Here is a tiny trained network, its code and every weight. The questions are about switching its units off for an input and a class, where a switched-off unit gives its printed mean instead of its output.

import numpy as np


def w(rows, s, z=0):
    codes = np.array(rows[::2]) - 128.0
    scale = np.full(codes.shape[1], s)
    scale[-1] = z or s
    return codes * scale


def f(y):
    return np.maximum(y, 0)


def log_softmax(a):
    a = a - a.max(-1, keepdims=True)
    return a - np.log(np.exp(a).sum(-1, keepdims=True))


def net(x, mask):
    res = np.array(x, float).reshape(1, 7) / 4 @ E
    y = f(res @ A[0][:, :-1].T + A[0][:, -1])
    res = res + np.where(mask, y, B[0][:, -1]) @ B[0][:, :-1]
    return log_softmax(res[-1] @ U[:, :-1].T + U[:, -1])


A, B = {}, {}
E = w([
[248,123,116,69,119,132,97],'x0',
[140,233,44,121,174,163,206],'x1',
[127,120,106,136,129,110,120],'x2',
[96,49,114,48,236,122,176],'x3',
[121,126,116,125,122,119,119],'x4',
[135,204,194,112,192,18,132],'x5',
[128,133,140,125,126,135,136],'x6',
],0.013)
A[0] = w([
[103,195,99,163,150,157,161,102],'n0',
[3,126,127,217,141,137,171,7],'n1',
[139,178,149,110,155,60,141,79],'n2',
[135,107,90,133,129,204,108,86],'n3',
[120,79,99,84,168,113,167,69],'n4',
[123,101,105,127,93,163,146,93],'n5',
[118,178,81,143,157,153,168,61],'n6',
[154,183,37,106,133,133,166,86],'n7',
[131,169,117,176,92,130,114,114],'n8',
[96,84,104,87,157,120,168,59],'n9',
[154,112,101,137,109,169,134,79],'n10',
[167,181,109,181,69,125,115,104],'n11',
[111,107,77,135,109,199,124,43],'n12',
[123,90,128,161,111,194,150,109],'n13',
[102,60,162,155,117,100,66,108],'n14',
[144,164,132,159,103,146,109,26],'n15',
[242,122,100,85,133,143,108,2],'n16',
[140,96,93,78,187,129,143,121],'n17',
[125,90,94,110,121,170,140,93],'n18',
],0.016,0.007)
B[0] = w([
[150,57,143,113,67,97,132,212],'n0',
[228,177,20,18,119,170,27,242],'n1',
[86,190,53,185,206,20,193,224],'n2',
[87,133,105,133,153,57,143,208],'n3',
[63,112,168,194,158,187,105,207],'n4',
[135,129,144,140,202,65,148,190],'n5',
[170,99,210,133,23,103,165,203],'n6',
[171,50,233,84,100,101,146,238],'n7',
[83,117,129,165,160,191,126,212],'n8',
[46,146,162,158,97,202,99,199],'n9',
[94,155,100,135,158,89,167,185],'n10',
[35,137,156,196,187,241,112,249],'n11',
[121,172,115,176,129,60,187,212],'n12',
[121,142,144,129,154,76,124,212],'n13',
[179,92,200,108,56,102,215,254],'n14',
[76,126,148,140,134,147,87,179],'n15',
[203,145,23,1,83,156,66,222],'n16',
[94,144,137,193,162,208,101,218],'n17',
[136,203,119,167,144,88,145,193],'n18',
],0.0094,0.016)
U = w([
[87,136,136,177,136,211,118,114],'0',
[115,191,96,156,154,4,147,61],'1',
[166,36,193,101,69,89,139,81],'2',
[172,161,50,46,112,161,96,254],'3',
],0.012,0.0076)

Each question gives the input, the list of numbers given to net, and the class t.
The units are the neurons (one row each of A and B). Each row of codes is followed by its name. A weight is (code - 128) times the scale printed after its matrix; where a second scale follows, it is the last column's (A, B and U).
mask holds one flag per neuron, in row order. A switched-off neuron (its flag False) gives its mean, the last column of its row in B, instead of its output. The means were averaged over made-up inputs and are rounded, as every weight is.
A unit's drop is (log p(t) with every unit on - log p(t) with that unit switched off) / (log p(t) with every unit on - log p(t) with every unit switched off).
The circuit of an input: a set's keep is (log p(t) with only the set's units on - log p(t) with every unit switched off) / (log p(t) with every unit on - log p(t) with every unit switched off). Starting from the 12 units with the biggest drops (on a tie, the unit counted first), units are removed one at a time, each time the one whose removal leaves the highest keep (on an exact tie, the one counted first), for as long as the keep stays at least 0.8.
units of the circuit, in order: the units of the circuit, biggest drop first
unit that matters most: the unit with the biggest drop
k most important neurons: the k neurons with the biggest drops, biggest first
drop when u is switched off: that unit's drop, to one decimal
input [5,3,0,-4,4,3,-4], class 3: units of the circuit, in order	[n16]
input [6,-5,5,4,5,-6,-4], class 1: 3 most important neurons	[n1 n18 n3]
input [7,7,-7,8,-7,5,4], class 0: 2 most important neurons	[n17 n4]
input [2,3,4,1,5,-2,4], class 2: 3 most important neurons	[n1 n2 n7]
input [-7,6,2,7,7,5,-4], class 0: 2 most important neurons	[n4 n9]
input [-2,4,-5,-5,4,-6,-2], class 1: 2 most important neurons	[n12 n3]
input [-2,2,8,7,2,-8,8], class 1: 4 most important neurons	[n12 n18 n3 n11]
input [7,8,-6,-6,-5,-7,4], class 2: 3 most important neurons	[n7 n6 n2]
input [-8,-3,8,5,-8,-7,-7], class 3: 2 most important neurons	[n1 n2]
input [7,8,2,-5,-4,-3,-7], class 2: 3 most important neurons	[n7 n6 n1]
input [3,0,-8,-4,-8,4,-8], class 0: 2 most important neurons	[n1 n11]
input [-7,-7,-2,-4,0,-5,-6], class 2: 3 most important neurons	[n14 n16 n2]
input [-7,-6,-7,3,6,4,3], class 3: 2 most important neurons	[n1 n7]
input [-4,-6,-5,0,7,-4,-3], class 2: units of the circuit, in order	[n14]
input [-4,-5,3,7,1,7,-2], class 0: 2 most important neurons	[n9 n4]
input [6,-2,6,1,6,5,-8], class 3: 3 most important neurons	[n16 n12 n3]
input [-1,-2,3,-1,5,-3,5], class 1: 3 most important neurons	[n7 n6 n0]
input [-7,2,-3,2,4,-7,8], class 1: drop when n5 is switched off	0.3
input [6,-3,2,-4,-2,-1,8], class 3: drop when n16 is switched off	1.9
input [3,1,-5,-1,5,0,8], class 3: unit that matters most	n14
input [5,-2,0,7,1,-5,5], class 0: drop when n4 is switched off	0.1
input [6,8,-7,-4,-2,-8,6], class 1: drop when n5 is switched off	0.2
